Below is a small trained network, with its code and all its weights. Each question gives an input and a target symbol and asks what happens when units are switched off, that is, made to give their printed mean instead of their output.

import numpy as np


def w(rows, s, z=0):
    codes = np.array(rows[::2]) - 128.0
    scale = np.full(codes.shape[1], s)
    scale[-1] = z or s
    return codes * scale


def norm(h):
    return h / np.sqrt((h * h).mean(-1, keepdims=True) + 1e-5)


def f(y):
    return y / 2 * (1 + np.tanh(0.7978845608 * (y + 0.044715 * y**3)))


def softmax(a):
    e = np.exp(a - a.max(-1, keepdims=True))
    return e / e.sum(-1, keepdims=True)


def log_softmax(a):
    a = a - a.max(-1, keepdims=True)
    return a - np.log(np.exp(a).sum(-1, keepdims=True))


def net(x, mask):
    ids = ['αγδεθμξσω'.index(c) for c in x.split()]
    T = len(ids)
    res = E[ids] + P[:T]
    u = 0
    for l in range(2):
        q, k, v = (norm(res) @ M[l].T for M in (Q, K, V))
        z = softmax(np.where(np.tri(T) > 0, q @ k.T / 4**0.5, -1e9)) @ v
        res = res + np.where(mask[u], z, O[l][:, -1]) @ O[l][:, :-1]
        u += 1
        y = f(norm(res) @ A[l][:, :-1].T + A[l][:, -1])
        res = res + np.where(mask[u : u + 8], y, B[l][:, -1]) @ B[l][:, :-1]
        u += 8
    return log_softmax(norm(res)[-1] @ U[:, :-1].T + U[:, -1])


Q, K, V, O, A, B = {}, {}, {}, {}, {}, {}
E = w([
[64,133,99,154],'α',
[90,41,148,59],'γ',
[95,126,68,93],'δ',
[82,87,57,84],'ε',
[94,121,72,107],'θ',
[122,102,2,22],'μ',
[36,48,156,92],'ξ',
[117,120,11,76],'σ',
[85,81,45,57],'ω',
],0.0081)
P = w([
[183,118,146,146],'0',
[116,196,169,55],'1',
[122,86,49,55],'2',
[154,88,142,150],'3',
[69,235,138,155],'4',
[3,119,33,53],'5',
[140,95,127,155],'6',
[103,195,77,152],'7',
[39,126,109,22],'8',
[120,101,118,158],'9',
[135,199,64,122],'10',
[66,171,153,49],'11',
],0.028)
Q[0] = w([
[157,186,82,224],'L0H1',
[216,84,101,213],'L0H1',
[59,126,129,77],'L0H1',
[125,4,56,174],'L0H1',
],0.027)
K[0] = w([
[128,206,173,140],'L0H1',
[198,159,212,73],'L0H1',
[95,111,76,184],'L0H1',
[254,99,177,151],'L0H1',
],0.031)
V[0] = w([
[127,125,105,254],'L0H1',
[131,136,138,152],'L0H1',
[124,64,167,182],'L0H1',
[140,169,186,205],'L0H1',
],0.03)
O[0] = w([
[8,70,30,226,184],'L0H1',
[103,125,121,148,109],'L0H1',
[64,62,196,192,129],'L0H1',
[3,148,105,250,4],'L0H1',
],0.02,0.0039)
A[0] = w([
[154,187,109,220,32],'L0N1',
[200,128,70,188,55],'L0N2',
[54,109,124,73,77],'L0N3',
[79,191,213,136,66],'L0N4',
[163,190,162,138,27],'L0N5',
[47,210,124,38,253],'L0N6',
[78,254,95,108,154],'L0N7',
[72,155,83,90,95],'L0N8',
],0.037,0.0049)
B[0] = w([
[172,114,190,116,180],'L0N1',
[198,148,58,132,167],'L0N2',
[190,129,91,111,203],'L0N3',
[184,121,122,176,151],'L0N4',
[192,65,147,72,151],'L0N5',
[120,154,57,2,241],'L0N6',
[224,133,78,69,250],'L0N7',
[99,83,192,103,214],'L0N8',
],0.055,0.015)
Q[1] = w([
[34,146,46,2],'L1H1',
[240,89,106,241],'L1H1',
[10,157,51,223],'L1H1',
[179,188,63,169],'L1H1',
],0.028)
K[1] = w([
[100,121,38,1],'L1H1',
[177,180,142,212],'L1H1',
[5,133,133,173],'L1H1',
[133,114,56,175],'L1H1',
],0.031)
V[1] = w([
[133,120,150,93],'L1H1',
[242,187,223,172],'L1H1',
[123,135,113,166],'L1H1',
[148,167,250,98],'L1H1',
],0.023)
O[1] = w([
[57,87,92,107,232],'L1H1',
[70,248,239,60,195],'L1H1',
[205,177,169,141,4],'L1H1',
[14,183,168,67,42],'L1H1',
],0.017,0.0043)
A[1] = w([
[54,222,38,80,72],'L1N1',
[83,212,174,149,3],'L1N2',
[34,7,138,146,146],'L1N3',
[2,71,152,206,56],'L1N4',
[183,221,105,128,1],'L1N5',
[180,143,182,99,117],'L1N6',
[50,168,136,170,41],'L1N7',
[141,164,159,184,6],'L1N8',
],0.035,0.0077)
B[1] = w([
[74,190,98,181,203],'L1N1',
[142,47,152,169,171],'L1N2',
[83,149,223,190,253],'L1N3',
[171,116,3,43,213],'L1N4',
[105,97,135,58,207],'L1N5',
[132,161,98,108,248],'L1N6',
[86,89,196,107,150],'L1N7',
[109,209,158,160,160],'L1N8',
],0.066,0.012)
U = w([
[70,99,50,159,99],'α',
[113,187,187,13,126],'γ',
[2,152,151,95,122],'δ',
[140,168,219,136,230],'ε',
[152,86,134,177,169],'θ',
[19,164,61,85,35],'μ',
[119,208,89,138,207],'ξ',
[115,26,198,57,2],'σ',
[228,88,116,107,127],'ω',
],0.013,0.0042)

Each question gives the input, a string of symbols that net reads in full, and the target symbol t.
The units are the heads (4 rows each of Q, K, V and O) and the neurons (one row each of A and B). Each row of codes is followed by its name. A weight is (code - 128) times the scale printed after its matrix; where a second scale follows, it is the last column's (O, A, B and U).
mask holds one flag per unit, layer by layer, with each layer's heads first. A switched-off unit (its flag False) gives its mean, the last column of its rows in O or B, instead of its output. The means were averaged over made-up inputs and are rounded, as every weight is.
A unit's drop is (log p(t) with every unit on - log p(t) with that unit switched off) / (log p(t) with every unit on - log p(t) with every unit switched off).
The circuit of an input: a set's keep is (log p(t) with only the set's units on - log p(t) with every unit switched off) / (log p(t) with every unit on - log p(t) with every unit switched off). Starting from the 12 units with the biggest drops (on a tie, the unit counted first), units are removed one at a time, each time the one whose removal leaves the highest keep (on an exact tie, the one counted first), for as long as the keep stays at least 0.8.
circuit, biggest first: the units of the circuit, biggest drop first
most important unit: the unit with the biggest drop
top k neurons: the k neurons with the biggest drops, biggest first
top k neurons in layer l: the k neurons of layer l with the biggest drops, biggest first
input ξ γ σ δ, target ξ: top 2 neurons in layer 0 -> L0N8, L0N6
input σ ξ ω σ ξ γ δ γ γ, target δ: most important unit -> L0N7
input ω σ γ δ ε σ δ θ θ, target δ: circuit, biggest first -> L1N3, L0H1, L0N7
input δ θ σ, target δ: circuit, biggest first -> L1N3, L0H1, L0N7
input σ μ γ α γ ξ, target α: circuit, biggest first -> L0H1, L1H1
input ε σ γ α σ ω α σ μ ε θ δ, target ε: top 2 neurons -> L0N6, L0N7
input ξ δ γ ω γ ξ, target ω: circuit, biggest first -> L0N3, L0H1, L0N6
input θ σ σ, target θ: top 4 neurons -> L0N4, L0N7, L0N5, L1N3
input σ γ γ ω θ δ, target ω: circuit, biggest first -> L0N3, L0H1, L0N6
input ω γ ε γ ω μ α θ μ θ μ γ, target θ: circuit, biggest first -> L0H1, L1H1, L0N6, L0N7
input δ δ α σ σ ω ε, target σ: top 2 neurons -> L0N7, L0N1
input ξ σ δ δ μ θ δ γ μ μ, target ξ: top 4 neurons -> L0N6, L0N8, L1N4, L1N8
input ε γ σ σ ω μ σ σ ξ θ, target θ: top 2 neurons in layer 0 -> L0N1, L0N8
input α θ γ γ, target α: circuit, biggest first -> L0H1
input γ δ σ δ ε δ ε σ γ, target ε: top 3 neurons -> L0N6, L0N2, L0N7
input δ δ ω ξ, target σ: top 3 neurons in layer 1 -> L1N7, L1N2, L1N4
input ω σ γ ε ω γ θ ω θ σ, target δ: top 2 neurons -> L0N7, L0N3
input θ ξ ω σ α μ γ, target μ: top 2 neurons -> L1N4, L0N6
input θ ω σ μ, target μ: top 4 neurons -> L1N4, L0N6, L0N1, L0N7
input σ σ ε α γ σ, target α: top 2 neurons -> L1N4, L0N7
input γ γ ω σ θ θ, target σ: top neuron in layer 1 -> L1N4
input θ μ δ θ ε ε σ, target μ: top 2 neurons in layer 0 -> L0N6, L0N1
input θ γ γ ω α γ, target ω: top 3 neurons in layer 0 -> L0N3, L0N8, L0N6
input σ μ α, target σ: top 4 neurons -> L0N8, L0N7, L0N3, L1N1
input δ σ ε ξ δ δ ξ, target σ: top 4 neurons -> L0N1, L0N7, L0N6, L0N3
input γ σ γ ω θ σ θ ω θ, target θ: top 3 neurons -> L0N4, L0N1, L0N7
input δ μ ω γ, target σ: top 2 neurons in layer 0 -> L0N7, L0N1
input γ ω γ θ ξ ξ, target θ: top 3 neurons in layer 0 -> L0N4, L0N1, L0N7
